Below are the code and all the weights of a small trained network. Each question names an input and a target symbol and asks about switching units off, where a switched-off unit gives its printed mean instead of its output.

import numpy as np


def w(rows, s, z=0):
    codes = np.array(rows[::2]) - 128.0
    scale = np.full(codes.shape[1], s)
    scale[-1] = z or s
    return codes * scale


def norm(h):
    return h / np.sqrt((h * h).mean(-1, keepdims=True) + 1e-5)


def f(y):
    return np.maximum(y, 0)


def softmax(a):
    e = np.exp(a - a.max(-1, keepdims=True))
    return e / e.sum(-1, keepdims=True)


def log_softmax(a):
    a = a - a.max(-1, keepdims=True)
    return a - np.log(np.exp(a).sum(-1, keepdims=True))


def net(x, mask):
    ids = ['ΓΔΘΞαβεζηπστφψω'.index(c) for c in x.split()]
    T = len(ids)
    res = E[ids] + P[:T]
    u = 0
    for l in range(2):
        q, k, v = (norm(res) @ M[l].T for M in (Q, K, V))
        z = softmax(np.where(np.tri(T) > 0, q @ k.T / 2**0.5, -1e9)) @ v
        res = res + np.where(mask[u], z, O[l][:, -1]) @ O[l][:, :-1]
        u += 1
        y = f(norm(res) @ A[l][:, :-1].T + A[l][:, -1])
        res = res + np.where(mask[u : u + 16], y, B[l][:, -1]) @ B[l][:, :-1]
        u += 16
    return log_softmax(norm(res)[-1] @ U[:, :-1].T + U[:, -1])


Q, K, V, O, A, B = {}, {}, {}, {}, {}, {}
E = w([
[174,191,188,173],'Γ',
[100,119,37,141],'Δ',
[116,165,82,101],'Θ',
[115,103,91,130],'Ξ',
[131,104,122,245],'α',
[168,171,84,106],'β',
[124,121,71,166],'ε',
[131,95,134,237],'ζ',
[149,81,83,6],'η',
[152,45,153,231],'π',
[176,159,85,92],'σ',
[110,109,58,155],'τ',
[152,150,67,83],'φ',
[126,78,128,236],'ψ',
[137,110,29,158],'ω',
],0.015)
P = w([
[25,210,196,209],'0',
[76,96,63,160],'1',
[131,83,41,133],'2',
[165,70,50,124],'3',
[176,47,64,122],'4',
[197,27,67,112],'5',
[205,21,101,97],'6',
[220,20,104,89],'7',
[222,7,123,87],'8',
[235,2,134,78],'9',
],0.0065)
Q[0] = w([
[205,223,1,13],'0.h1',
[231,174,228,194],'0.h1',
],0.005)
K[0] = w([
[150,152,112,132],'0.h1',
[167,142,165,246],'0.h1',
],0.012)
V[0] = w([
[153,207,95,157],'0.h1',
[113,218,124,3],'0.h1',
],0.0054)
O[0] = w([
[169,216,198,161,106],'0.h1',
[159,115,207,244,2],'0.h1',
],0.011,0.00092)
A[0] = w([
[121,45,50,254,155],'0.n1',
[84,81,70,170,129],'0.n2',
[76,107,165,210,31],'0.n3',
[226,53,235,143,145],'0.n4',
[80,163,149,5,128],'0.n5',
[170,132,109,88,144],'0.n6',
[10,173,174,119,62],'0.n7',
[193,208,210,43,125],'0.n8',
[35,4,200,146,56],'0.n9',
[190,66,181,225,86],'0.n10',
[97,155,228,98,3],'0.n11',
[190,217,128,116,176],'0.n12',
[215,228,192,159,214],'0.n13',
[150,202,47,3,59],'0.n14',
[63,35,156,148,59],'0.n15',
[35,141,141,10,76],'0.n16',
],0.007,0.0045)
B[0] = w([
[114,136,108,40,253],'0.n1',
[194,122,174,96,194],'0.n2',
[147,41,152,75,132],'0.n3',
[136,144,111,1,182],'0.n4',
[152,203,153,224,147],'0.n5',
[91,68,138,114,178],'0.n6',
[97,96,180,138,131],'0.n7',
[113,58,59,119,156],'0.n8',
[168,182,75,138,156],'0.n9',
[147,162,30,218,158],'0.n10',
[124,178,110,143,128],'0.n11',
[96,85,48,107,169],'0.n12',
[143,38,116,79,174],'0.n13',
[115,130,134,197,174],'0.n14',
[141,184,74,161,154],'0.n15',
[131,231,157,227,137],'0.n16',
],0.0058,0.0075)
Q[1] = w([
[39,160,255,236],'1.h1',
[170,149,168,139],'1.h1',
],0.0083)
K[1] = w([
[216,2,13,50],'1.h1',
[131,100,64,148],'1.h1',
],0.0093)
V[1] = w([
[74,177,159,139],'1.h1',
[246,172,145,174],'1.h1',
],0.013)
O[1] = w([
[3,84,151,130,10],'1.h1',
[184,54,130,186,101],'1.h1',
],0.017,0.0012)
A[1] = w([
[116,91,214,147,82],'1.n1',
[113,96,161,166,32],'1.n2',
[148,112,68,196,89],'1.n3',
[159,177,129,126,123],'1.n4',
[90,250,124,31,132],'1.n5',
[61,67,141,168,185],'1.n6',
[202,116,113,153,109],'1.n7',
[165,102,169,183,136],'1.n8',
[58,149,174,86,51],'1.n9',
[174,195,123,126,98],'1.n10',
[54,98,181,198,254],'1.n11',
[96,219,167,152,153],'1.n12',
[150,228,128,75,184],'1.n13',
[167,163,167,192,150],'1.n14',
[142,135,96,218,62],'1.n15',
[171,96,136,118,47],'1.n16',
],0.013,0.003)
B[1] = w([
[130,88,63,107,137],'1.n1',
[110,125,67,128,137],'1.n2',
[178,198,143,133,184],'1.n3',
[85,149,87,188,155],'1.n4',
[180,65,46,170,255],'1.n5',
[115,155,45,175,168],'1.n6',
[85,212,147,56,215],'1.n7',
[130,129,75,187,168],'1.n8',
[208,198,184,128,173],'1.n9',
[131,172,113,190,167],'1.n10',
[83,93,48,204,159],'1.n11',
[176,205,74,102,148],'1.n12',
[143,110,69,216,211],'1.n13',
[109,254,113,193,144],'1.n14',
[158,240,187,181,152],'1.n15',
[84,141,193,72,172],'1.n16',
],0.0077,0.0096)
U = w([
[203,85,205,180,130],'Γ',
[234,251,179,42,87],'Δ',
[43,88,196,162,176],'Θ',
[104,126,121,117,30],'Ξ',
[107,84,148,140,65],'α',
[157,167,46,209,254],'β',
[185,14,94,22,237],'ε',
[182,76,173,184,81],'ζ',
[90,207,164,74,86],'η',
[117,124,117,103,20],'π',
[103,163,166,88,115],'σ',
[122,125,114,104,1],'τ',
[118,199,114,77,18],'φ',
[174,110,175,142,89],'ψ',
[115,11,126,240,2],'ω',
],0.012,0.0057)

Each question gives the input, a string of symbols that net reads in full, and the target symbol t.
The units are the heads (2 rows each of Q, K, V and O) and the neurons (one row each of A and B). Each row of codes is followed by its name. A weight is (code - 128) times the scale printed after its matrix; where a second scale follows, it is the last column's (O, A, B and U).
mask holds one flag per unit, layer by layer, with each layer's heads first. A switched-off unit (its flag False) gives its mean, the last column of its rows in O or B, instead of its output. The means were averaged over made-up inputs and are rounded, as every weight is.
A unit's drop is (log p(t) with every unit on - log p(t) with that unit switched off) / (log p(t) with every unit on - log p(t) with every unit switched off).
The circuit of an input: a set's keep is (log p(t) with only the set's units on - log p(t) with every unit switched off) / (log p(t) with every unit on - log p(t) with every unit switched off). Starting from the 12 units with the biggest drops (on a tie, the unit counted first), units are removed one at a time, each time the one whose removal leaves the highest keep (on an exact tie, the one counted first), for as long as the keep stays at least 0.8.
units of the circuit, in order: the units of the circuit, biggest drop first
k most important neurons: the k neurons with the biggest drops, biggest first
k most important neurons of layer l: the k neurons of layer l with the biggest drops, biggest first
drop when u is switched off: that unit's drop, to one decimal
input Γ Θ η η π η Γ π σ, target ω: units of the circuit, in order	1.h1
input η Γ Γ ψ η Ξ η β ω, target Δ: 2 most important neurons	0.n13, 1.n5
input η η η Θ φ π η η Ξ β, target Δ: units of the circuit, in order	0.h1, 1.n5, 1.n11
input η ζ π π, target Δ: 4 most important neurons	0.n9, 1.n5, 0.n4, 1.n7
input η Γ η Γ σ, target Δ: 2 most important neurons	0.n9, 1.n5
input η ζ α Δ η Γ, target Δ: 2 most important neurons	0.n9, 1.n5
input η σ Θ, target Δ: 3 most important neurons	0.n9, 1.n5, 1.n7
input ω Γ σ Δ Γ, target ε: 2 most important neurons of layer 0	0.n13, 0.n8
input η α Ξ, target Δ: 3 most important neurons	0.n9, 1.n5, 1.n7
input η ψ Γ ζ, target Δ: 2 most important neurons of layer 0	0.n9, 0.n15
input η φ σ Γ, target Δ: 3 most important neurons of layer 1	1.n5, 1.n7, 1.n13
input ω ω η ω, target ε: 2 most important neurons of layer 0	0.n1, 0.n6
input η π π η π η ω η η ψ, target Δ: 2 most important neurons	0.n9, 1.n5
input η η η π Δ Ξ τ, target Δ: 3 most important neurons	0.n9, 1.n5, 1.n7
input η ω η Γ σ ω ζ σ τ, target Δ: 2 most important neurons	1.n5, 1.n7
input ω η σ η φ η σ, target ε: 2 most important neurons of layer 0	0.n13, 0.n6
input η Γ π τ τ π η Δ, target Δ: 2 most important neurons of layer 0	0.n13, 0.n9
input η ζ σ α, target Δ: most important neuron	0.n9
input η σ η, target Δ: 3 most important neurons of layer 0	0.n9, 0.n4, 0.n3
input η Γ ψ, target Δ: most important neuron	0.n13
input η τ ω Ξ τ β, target Δ: 3 most important neurons	1.n5, 0.n9, 1.n7
input π Γ Γ σ Γ, target ε: drop when 1.n13 is switched off	-0.1
input Γ η η, target ω: drop when 1.h1 is switched off	1.3
input ω φ η α α Γ Δ α, target ε: drop when 0.h1 is switched off	1.0
input Γ Δ Γ, target ω: drop when 0.n1 is switched off	0.1
